Known rows, with every step that occurs
tili/sufaris/lomim/roga/fuma/sokal: [ -23  144  -82 -102   99  -31   89 -443   84 -471   95    7 -344 -203
  276  -30 -219 -159  -86  -46  -42   57  357 -544  -25 -171  427  133
 -244  647 -214 -117 -330 -340  -26 -194  -30  238  -86  187 -502   55
   61 -157   31   12  -36  196  464  254  248   73]
sokal/fuma/sufaris/dila: [  19  116 -212 -225   68 -297   14 -339   87 -170   10  -64 -349 -109
  402 -221  -85 -141  -28  140   52   10  237 -155 -173  -52  379  118
 -316  465  -96  -97 -265 -300   27 -111  119   34  -31   97 -307  -84
  -40 -397  142   58  -68  306  286   83  166  235]
vobenod/sufaris/relor/fuma/dila/lomim: [ 220  204   15  -76   74 -281  -58 -158   58 -160  136  106 -276 -117
  322  -41  -50  -51 -101  -33  -21   63  292  -11  -20 -162  249  232
 -463  264 -455   66 -115 -236   96 -501  185  166   15  164 -324   -8
  -92 -196 -170  283  -23  211   25  185  255  -66]
sokal/fuma/roga/rekez/vobenod/sufaris/dila: [-126  111  -43 -158  101 -181  -48 -135 -171 -227  169  -35 -361 -294
  501 -244 -116 -245   44  254  -95  230  324 -185 -148 -278  441 -153
 -369  483 -356 -163 -351 -507   49 -136   43  106 -186   51 -133  -64
  -69 -394  458  250   76  371  341  226  262   51]
roga/tili/sufaris/lesa/dila/lomim: [  17  237 -127 -169   68  -55 -101 -222  241 -237   23   43 -572  -67
  204  111  -46 -204  160  252  -73   70  264   55  -23 -181   77  281
 -432  514  -42 -281 -173 -327  105 -187  208  164  221  187  -89 -198
 -255 -152   35  349   42  158  194  224  291  139]
sufaris/sokal/roga/fuma/rekez/vobenod/relor: [-196    0  -99 -157  156 -174  -13 -371 -176 -553   47 -185  -55 -445
  219   29 -169  -53 -111   89  169  273   98 -214 -311 -250  225  -22
 -391  366 -535  173 -384 -262   97 -132  189   52 -212  413 -465  -96
 -113 -177  281  273  118  236  358  236    6   53]
lesa/dila/lomim/roga: [ 126   96 -141 -222   67    9 -102  -67   33 -351  105   17 -255 -143
  257  -70 -156 -158 -142    7  112  -40  438  178   20 -118   32  122
 -427  375  -77 -163 -292 -166  105 -179   53  274  132   75 -440 -238
  -64  -55  -46  181   32  227  134  198  191  228]
tili/sufaris/relor/lesa/dila: [  88  147 -193 -132  265 -293  -13  -70  361 -101  -27   65 -286 -120
  185 -300  -50   -8  -16  208  130   12  243  -43   70 -258  251  333
 -272  277 -199  138 -156 -181  219 -124  275   95  179  305 -234 -159
  -47 -275 -103  283  342  266  119  264  298   90]
sokal/roga/fuma/dila/relor/lesa/sufaris: [ 228  146 -142 -359  278 -158 -149 -162   35 -297  232  -84 -379 -310
  130 -319  -29   99 -229  240  102   70  107 -107 -129 -221  327  354
 -549  413   11  107  -66 -254  -65 -114  157   60   14  178 -439  -37
    7 -208  -67  256  347  254  293  221  210  342]
relor/fuma/roga/lomim: [ -90   48   65  -48  -67  -82  -37 -380   14 -182  142  -75 -178 -338
  301 -191 -152  100  -21    8   29  -41  294  -28  142  -77  190  193
 -392  123 -248 -121 -411 -170  325 -225  138  219  -53   51 -263 -209
  118 -129 -126   87   51  138  278  198  312   -7]
rekez/fuma/sokal/roga/lomim/dila/lesa: [ -53  184  -90  -98  -25  -39  -25 -249 -159 -255  298   82 -344   75
  284 -279 -176 -146 -207 -113   -8  109  157  -22   61  -52  298  142
 -432  423 -289 -146 -174 -351  224  -51  118   87   61   83 -275   99
   18 -343   78   67   -9  215  232  208   32  369]
fuma/roga/tili/lesa: [-152   94   13 -130    7  175  -69 -373  -24 -193  185    2 -331 -329
  131 -206   38 -147  159  303   68  159  158  132    3  -37   68  317
 -317  192 -145 -141 -351 -358  236 -233  344  191  -36  160  -42  -43
  -66  -52   12  370  103   83  460  280  286  128]
tili/sufaris/lesa/dila/vobenod/fuma/roga/rekez: [ -25  118  -82 -374   17 -108  -89 -133  146 -174  143 -111 -466 -359
  393 -223 -338  -36  165  235  -83   -8  177   10  133 -269  326  235
 -364  437 -247 -247 -328 -409  -18 -131  421  165    4  162 -166 -235
 -107 -369  345  359  286  347  289  380  269  -50]
sokal/fuma/roga/lomim/tili/lesa/sufaris: [ -17  208   74 -192  -29  211 -111 -237   46 -134  143  -86 -504 -151
  298 -269 -127 -104 -144  320  170   12  355    1   57  -11  177  321
 -496  522  -35 -226 -335 -488    2 -174  153  201  -79  294 -309   18
   64 -184  105  284   69   55  559  165  198    9]
roga/lomim/lesa/sufaris/relor/fuma: [ 171  186  164   18  243 -243   44 -231  254  -83  118   55 -290  -51
  241 -203    7  197 -158 -130  147  -59   76   43   54    4  127  265
 -388  259 -281   47 -243  -86  144 -269   82  192  -43  193 -333 -170
  132 -241 -233  228  107   70  107  158  171 -156]
relor/fuma/rekez/vobenod/dila/lesa/sufaris: [ 300  195 -125  -60  151 -332  -30  194  165 -211  398  -52 -439 -136
  310   44  -40   59   57  128 -139  -29   84  206 -227  126  106   56
 -373  130 -497   87 -245 -311  226   35  332   70  188   97  -96 -226
  130 -465  285   94  203  288  -51  201   81 -161]
lesa/dila/lomim/rekez/fuma: [  26  230 -119 -141    7 -193 -147 -179   14 -202  126  -28 -498 -117
  378   51 -160  -48 -157  -46   28 -139  191  228  -34   -4  175  225
 -312  452 -174 -154 -121 -178  144  -93  272  273  126  176 -362 -418
  -51 -250  161   52   75  149   51   59  160  142]
rekez/fuma/sokal/roga/tili/lesa/sufaris: [-212  288 -170 -215  -36   61 -134 -266  -22 -139  350   26 -533  -74
  222 -185  -49 -165  -75  183  102  147   82 -138 -252  -64  163  338
 -416  505 -209  -60 -152 -377  181 -108  223  132 -154  192  -42  163
 -145 -301  105  248  157   13  431  371  218   83]
relor/lesa/dila/lomim/roga/fuma: [ 270   54 -238 -119  146 -106 -151 -119  -13 -424  142  -44 -347 -230
  225  -14 -165 -109 -239   49  179   82  414  159   71 -129   68  247
 -448  314   80 -149 -193 -212   15  -15  119  235   90  148 -470 -315
 -109  -41  -54  188  132  236  178  228  283  352]
vobenod/rekez/fuma/sokal: [-328  231  -56 -144  122 -183   62 -301   -1 -189  240  -49 -213 -101
  360 -145 -115   44  -47  -80  -72 -104   15 -219 -184   59  289  353
 -331  294 -409   36 -260 -233  328 -215  268  174  -43  -16 -155  -53
  228 -371  201  -96   44  291  275  241  -15   91]
rekez/fuma/sokal/roga: [-340  151 -187 -224  -21 -114  -57 -333  -56 -176  227  -33 -232 -134
  270 -254 -149  -77 -105  -61   75   17  116 -266 -135  -88  374  210
 -350  399 -325    2 -203 -179  239 -177  224  184  -72  122 -260  100
   16 -323   75   67   98  206  439  232  101  170]
sokal/roga/lomim/rekez/vobenod/fuma/dila/lesa: [ 184  118 -103  -14   39    4 -182 -243 -212 -181  374  -87 -495 -216
  377 -223 -325 -174 -211   79 -109  151    6  204  118  -15  102   16
 -559  505 -405    1 -322 -360   22  -94  214    9  -59  124 -377 -232
   -7 -413  287   78  117  314  120   32  -63  257]
tili/sufaris/lesa/dila/relor: [ -54  103  -66 -327  324 -237    8 -126  378 -192  -33  -31 -439  -64
  141 -159 -103   11   64  230  -39 -119  137  -20  -68 -248  325  267
 -457  532   -1  -26 -161 -199  116 -265  322  169  218  153 -232  -87
  104 -350  -15  262  194  344  120  164  200  113]
vobenod/sufaris/lesa/dila: [ -60   54 -123 -220  195 -131   45 -179  164 -142  220   84 -388   32
  121 -130 -136  -81   65  129  -13  -36  171  -43  -84 -156  319  154
 -440  471   23 -102  -82 -206  357 -291  259  184   36   66 -112  -71
   60 -351   34  200   88  281   65  224   82   45]
relor/lesa/sufaris/lomim/rekez/fuma: [  57  240 -267  -57  120 -252  -34 -323 -111   38  192   55 -561 -117
  285  100    4   54  -84  -69   23 -146   55 -164  -30  -24  434  406
 -302  414  -93   -6 -109 -190  109  -19  190  326  103  204 -250  -81
   95 -448  162  -54  242  142  252  183  149  -56]
sokal/fuma/roga/lomim: [-186  113   11 -126  -50  -32 -129 -429  -19 -194   66  -33 -259 -314
  311 -267 -226  -77 -108  100   45   35  271  -63   84  -49  212  172
 -396  310 -144 -180 -387 -324  136 -211   66  181  -34  166 -373 -141
  127 -139   68  115   58  216  474  110  255  186]
rekez/fuma/roga/tili/sufaris: [-256  156   -2 -324   59  -39 -162 -341  104 -198  261  -21 -643 -330
  330 -173   25  -54   79  227   46  118  278 -276 -128  -54  386  332
 -218  294 -222 -164 -361 -261  173 -261  238  223   26   68   13 -137
 -117 -175   -3  279   13   84  493  243  465   -2]
sokal/fuma/sufaris/lesa: [-156   74 -196 -287   98 -256  -59 -478   81 -144   75  -58 -367   27
  213  -57  -50 -157   21   80  -12  -37   49 -155  -72   17  497  285
 -391  435    1 -122 -155 -246   14 -198  314   84   59  186 -297    8
   99 -445  116  169   73  242  408   36  111  128]
sufaris/sokal/roga/tili/lesa/dila: [-157   71 -162 -135  -19  193   61 -336  -40 -241   93    5 -266 -187
  112 -161 -282 -230  -22  266  188  309  227  222  -56 -300  -30  161
 -426  383  -95  -93 -267 -398  312  -81  260  250 -184  262 -119  -78
 -335 -105    5  285  119  197  250  324  207  246]
relor/lesa/sufaris/dila/lomim: [ 292  264 -344  -97   82 -198  -67  -27  -22    4   18   28 -280 -156
  332    3  104  -78   66  173   51 -126  254   54  -55 -136   95  339
 -507  430  -82 -106 -114 -204   20  -11   76  180  163   71 -173   52
 -152 -302    3  206  113  259  130  313  130  208]
sokal/roga/tili/sufaris/dila: [ -61  136 -135 -212  105   26   36 -235   89 -181   58  -71 -428 -227
  264 -421  -52 -129  164  276   76  186  301 -207  -62 -283  165   86
 -288  577 -186 -114 -430 -328   98 -217   37   77  -42   37  -35  -42
 -295 -289  132  278  -24  215  394  215  347  264]
lesa/sufaris/relor/dila: [  63  211 -115 -162  169 -165   -7 -104  344  -25   66  -18 -140 -166
  205 -197   96  104   49  166  131   14  102 -108 -178  -69  175  249
 -228  280 -236  138 -157  -40  212 -207   14  127  127  174 -382  -27
   51 -134 -198  144  248  187   57  287  162   91]
lomim/roga/fuma/sufaris/relor/lesa/dila: [ 163   34 -245 -238  293 -169  -47 -276  165 -428  114  -16 -368 -117
  176 -164  -18 -108 -295   77  296  148  369 -111   19 -159  377  208
 -274  219  -16   29 -106 -179   79  -68  150   32   16  269 -512 -249
  -56  -64 -124  228  171  160  237  302  375  222]
relor/fuma/sufaris/sokal/roga/tili/lesa/dila: [ -68   69 -242 -177  -54   16   72 -392   14 -309  153  -62 -362  -68
  185  -65 -280 -200 -137  219  179  279  289  102  -93 -288  144  187
 -403  260 -119 -116 -235 -391  350  -37  335  143 -262  223 -129 -117
 -358 -226  -47  216   51   54  163  304  359   29]
relor/lesa/sufaris/sokal/roga: [ -77  126 -389 -277  102  -26   22 -253 -121  -44  106   -1  -73 -127
  118 -134  -87  -58  -62  105  199   -2  123 -155  -16 -242  325  346
 -459  400  -86   34 -154 -157  180  -55  164  284  -54  149 -204  214
  -96 -331  -51  201  253  242  328  314  128  109]
lomim/fuma/sokal/roga: [-203  140 -231 -277   70  -30   42 -427  -27 -320  103   34 -144 -127
  224 -275 -248  -72  -59  -29  178   75  129 -267  -16  -35  291  200
 -319  436 -199   14 -215 -262  129 -165  191  120 -107   79 -448    9
   83 -250  121   46   90  302  433  171  115  263]
sufaris/sokal/roga/tili/lesa/dila/vobenod/relor: [ -16    6 -234 -249   44   66  -20 -237  -27 -365  -31  111 -166 -236
   71  -92 -273 -215  -60  265  265  345  158  249 -173 -311 -199  175
 -554  368 -240   18 -466 -412  262 -197  259   81  -71  281 -258   -7
 -388 -127  196  465   65  216  244  415  107  210]
vobenod/sufaris/lomim/tili: [ -65  135  -39  -87  136   39   93 -358   95 -198   95   56 -417  -52
   69  -31   -8  -86   27   26   65    6  291 -380  -96  -58  468  160
 -345  496 -106 -105 -354 -274  297 -424   58  283   63  219 -254  134
   73 -215   48   74 -237  248  422  132   62 -131]
roga/lomim/sufaris/relor/lesa/dila/vobenod: [ 258   70 -251  -92  210 -149 -136 -209  314 -159  -91  180 -104  -11
  113 -186  -71  -67 -121  157   61  -25  227   34  167  -78   37  271
 -522  180 -155   95 -251 -202  240 -125   11  -18  379  196 -452 -126
  -27  -94   50  231  172  282  181  215  162  124]
tili/roga/rekez/vobenod/dila/lesa/sufaris/sokal: [  49  100 -130 -122  129   34   78   13  -24 -111  243   21 -197 -137
  378   30  -17 -180  114  187   31  108   12  227 -196 -218  263   33
 -390  430 -344  -12 -322 -393  204  142  109  231  -27  160  -77 -110
   12 -415  314  293  110  333  218  310   64   26]
sufaris/relor/lesa/dila/vobenod: [ 162  111 -273 -172  176 -302  -74  -71  295 -149  -14  106  -58 -191
   68 -183  -72   13  -28  104  139   32  152  157   50 -115  108  280
 -394   92 -246  126 -223 -198  165 -103  287   72  313  293 -350 -143
  -76 -184   33  257  324  392  147  349  143  193]
vobenod/sufaris/lomim/tili/lesa/dila/relor/fuma/roga: [  25  134   -6 -103  205   -6  157 -108  105 -271  111   15 -625 -141
  158  -76 -251  -74 -200  237  127   98  482  -19   -8 -325  316  191
 -511  297 -105 -145 -239 -480  252 -422  349  344  -70  259 -257   80
   38 -201    6  208  -58  195  244  304  370 -234]
tili/sufaris/relor/lesa/dila/vobenod/fuma/sokal/roga/lomim: [  64  290 -432 -108   26 -171 -144 -125  249 -161    8   18 -290 -144
  291 -364 -434  -99 -295  149  131  126  242 -182  180 -324   89  248
 -481  427 -444   44 -292 -425  137 -134  150  -25   45  346 -364   45
 -165 -320  245  168  229  279  291  448  240  106]
dila/lesa/sufaris/sokal/fuma/roga: [ -93  200 -195 -317  105  -89   58 -245  -67 -101  130  134 -306 -181
  259   15 -291 -250  -62   92   68   17  141  -16  -70  -63  367  295
 -459  412 -135 -168  -97 -324 -117 -135  305  292  -51  140 -290  212
   12 -299  -86  242   76  390  283  278  240   87]
relor/lesa/sufaris/dila/lomim/roga/fuma/sokal: [ 308  269 -365 -108  109 -112   15 -107 -140 -292  101   29 -306 -130
  442   82  -11 -169 -162   42  109   25  409 -178  -50 -165  162  252
 -498  586 -101 -172  -84 -331 -180   -4  -54  196    3   12 -366  127
 -145 -123   84  120  -10  193  263  440  224  302]
sufaris/lesa/dila/lomim/rekez/vobenod/fuma/sokal: [  -3  309 -386   12    5 -282  -81 -226  -78 -237  167  -38 -453  -39
  480  312 -249 -255 -145   66  -99   33   51  149   37  -66  132   86
 -515  596 -391 -145  -15 -351   55 -125  337  225   68  223 -304 -209
  -44 -347  438   36   93  270   64  207  -36   86]
tili/roga/lomim/lesa/dila/relor: [  30   57  123  -89  361  -18  102 -143  285 -220   72  -11 -250 -116
  233 -394 -143  156 -273   53  220  -30  101  254  -50 -241   52  197
 -446  300    8  -51 -387 -259  220 -151   96  212   30  183 -356 -324
  227 -158   54  184   10  103  245  126  101  167]
tili/lesa/sufaris/dila/lomim/fuma/roga: [ 222  256 -180 -269   17  122  -48 -114 -144 -146   96   24 -470 -286
  472  -72 -133 -211   66  332  157  -25  397  156    6  -88   22  306
 -467  505  -92 -247  -73 -428 -195  -49  233  221 -151   75 -322  -12
 -162 -256   35  359  119  214  254  334  248  200]

Rows
[ 193  105 -104 -202   33    9 -103  -57   87 -333  290 -107 -517 -340
  278 -185 -350   25  -88  149  135  204  241  314  -97    4 -177  213
 -370  187 -259  -45 -545 -522  -29 -163  359  161   23  201 -158 -284
 -153 -121  451  173   72  226  204  384  193   12] | lomim/roga/tili/lesa/dila/vobenod/fuma/rekez
[-142   54 -168 -259  255 -283  -97 -204  151 -238  176 -233 -495 -194
  397  -75  -93  -63 -104  244  101   98  -19   73 -214 -355  476   91
 -481  390 -135   -9 -261 -329   65  -51  280   61  -65  321 -223 -320
   90 -465  358  266  166  305  247  252  196  -13] | tili/roga/rekez/vobenod/fuma/sufaris/lesa/dila/relor
[  23   40 -386 -209  207 -100 -155 -337 -231 -290   40   85 -245 -181
  295   74 -134  -98 -249  173  350  255  181 -215 -144 -209  119  195
 -669  438 -191  174 -328 -227  204   13  -83   72 -144  178 -437   -5
  -80 -323  104  238  183  265  262  289   46  116] | rekez/vobenod/relor/lesa/sufaris/sokal/roga/lomim/fuma
[ -41  276 -268 -157    2  118   60 -383  -86 -224  145  103 -354 -102
  198 -123 -316 -212  -64  103  110   51  167 -251  -47 -137  206  262
 -411  600 -140  -46  -84 -457   16  -33  151  170 -239  285 -481  200
   24 -372  102  100  246  202  420  317   90   94] | tili/lesa/sufaris/lomim/fuma/sokal/roga
[ -42  228 -385 -162  -69 -115   -3 -302  -30 -205  132  -23 -320 -307
  355 -232 -263 -130   -8  108  119  281  136 -132 -102 -120   27   72
 -448  464 -396  -99 -437 -435   38 -272  104   81  -58   37 -116   86
 -303 -235  387   89 -171  389  412  424  168  292] | sufaris/dila/vobenod/fuma/sokal/roga/tili
[ 119  140 -184 -198  227 -104  103 -199  -39 -120   53   15  -95  -44
  290 -151   44  164 -265  124  291   26  164   40   14 -357  341  364
 -501  383   -2   38 -267 -334  142  -86  -86  340   99  177 -214   68
  127 -253   52  148   42  161  242  291  182  192] | tili/roga/lomim/dila/relor/lesa/sufaris/sokal
[  23  209 -217  -44  106 -179  217 -149   89 -168  106   68 -440  -49
  322 -240 -225 -196  112   74  -50  219  221 -167  -28 -257  161  140
 -391  481 -361 -118 -305 -419   36 -159  252   11  -40  -44    9  175
 -255 -409   88  175 -103  278  197  330  395  178] | relor/fuma/sokal/roga/tili/sufaris/dila/lesa
[ -99   43   22 -392 -144   11  -64 -337 -235 -191  160  -54  -84 -346
  390 -141 -227  -16   28  -45  -65  148  153  -51 -116 -249  404  181
 -451  352 -446  -29 -373 -372    6  -26  210  226  -81  128 -321  -30
 -287 -234  235  207  185  355  382  305    3  167] | sufaris/sokal/roga/rekez/fuma/dila/vobenod
[-125  326 -312 -163   42  -30  -95 -286 -216 -432  144  125 -546 -112
  402  322 -286 -459 -294  243    9  358  388    9  -98 -209  222  -53
 -426  527 -311 -331 -164 -613   76 -231   95  303  -60  174 -219 -161
 -302  -92  474  192 -131  149  246  197  384   10] | lesa/dila/lomim/rekez/vobenod/sufaris/sokal/fuma/roga/tili
[ -80  255 -273 -196   34 -135 -237 -197  -61 -188  -16  -46 -419  -83
  282 -115   -2 -231 -199   30  141   85  266    7    7 -362  398  278
 -348  208 -264  -96  -25 -268  132   78  247   -7   34  429 -378 -138
 -300 -242   98  368  309   99  301  321  363  112] | sokal/roga/rekez/fuma/sufaris/relor/lesa/dila/lomim
[ 294  192  -78 -288   73 -269  -79 -248  -91 -200  184  180 -502 -257
  423  118  -52   63 -121  -38  -34  -66   89 -131 -251  -47  259  278
 -446  499 -386   88 -284 -292  -18 -217  103  120  126  192 -514 -152
  -32 -330  304  123  121  148  166  248  -54  -42] | lesa/sufaris/lomim/rekez/fuma/dila/vobenod/relor
[ 111  159   -9 -349   93  229  -35 -373 -122 -224   56   18 -356 -185
  302 -166 -305  -38 -231  237  154  119  213   42  -80 -226  124  313
 -689  594  -70   47 -173 -467  -50 -108   81  194 -229  166 -509   91
  -36 -188  -51  204  156  267  231  234   70  240] | tili/lesa/sufaris/sokal/roga/lomim/fuma/dila/relor
[ 400   43 -234 -404  182 -208 -204  -98  -21 -377  238   33 -227 -357
  170 -272  -63   64 -175  225  166  130  105 -103 -168 -180  123  345
 -578  384 -170  152 -259 -266  -38 -104  148 -112   28  191 -510  -70
 -147 -257  124  415  338  196  299  326   52  287] | sokal/roga/fuma/dila/vobenod/relor/lesa/sufaris
[-171  169  -30 -145  105 -289  105 -160  118 -356  -36  -59 -124 -165
  238 -295 -273   82 -145  -73   12   47  129   -6  -55 -406  286   77
 -405  318 -305   28 -260 -297  275 -128  220   99  -55  165 -372 -138
   68 -208  158   74  225  297  126  285  322   77] | lesa/dila/relor/fuma/sokal/roga/rekez
[  14  170 -191   95  157 -482  110 -320   19 -359  -11   81 -299 -103
  420  195 -110  -77  -85  -36 -119   43  107 -387  -96 -214  320   70
 -317  544 -645  158 -407 -298  215 -242  149   91    1  236 -398  -62
  106 -475  352   20   58  109  153  142  121 -266] | tili/sufaris/lomim/rekez/vobenod/relor/fuma/sokal
[  48  174 -199 -334  379 -131  -76   33  185 -266  214   39 -560  -96
  288 -232 -124  -12 -176  118  143  209  348  -60  -10 -146   94  389
 -365  154 -332   51 -450 -403   16 -220  193  109  204   26  -96 -223
 -167 -294  303  251  181  288  271  432  416  109] | lomim/roga/tili/sufaris/relor/lesa/dila/vobenod/rekez/fuma
[ -51  253 -164 -212    8    6   44 -165  -78 -231 -195  -41 -391 -170
  485   51 -246 -235 -104  241  109  166  537  -57  165 -430  404  362
 -393  439 -171 -335 -261 -599  -82   14  283  343   52  332 -270  -47
 -313  -89  283  312   81  218  482  268  395    1] | relor/lesa/dila/lomim/tili/sufaris/sokal/fuma/roga/rekez
[ 257  116 -194  -56  304 -115   59   94  -30 -297  181   61 -342 -200
  278  193  -27  -94  -34   73  -33  158  212 -153 -384 -139   40   41
 -411  215 -425  124 -399 -266   38  -19  -20   18  188  151 -493  103
   72 -217  226   98  168  188    7  404  -42  -85] | fuma/rekez/vobenod/relor/dila/lesa/sufaris/lomim/roga
[ 118  181 -441  -57  147 -332  -89 -146  -76 -292  -39   27 -204  -50
  415  299 -257 -279 -229  221  -65  135  320   25 -101 -161  145  194
 -552  226 -314    6 -100 -446  -31  102  187  196  229  294 -380  -89
 -185 -207  402  100  167  309  176  105   96   -7] | relor/lesa/dila/lomim/sufaris/sokal/fuma/rekez/vobenod
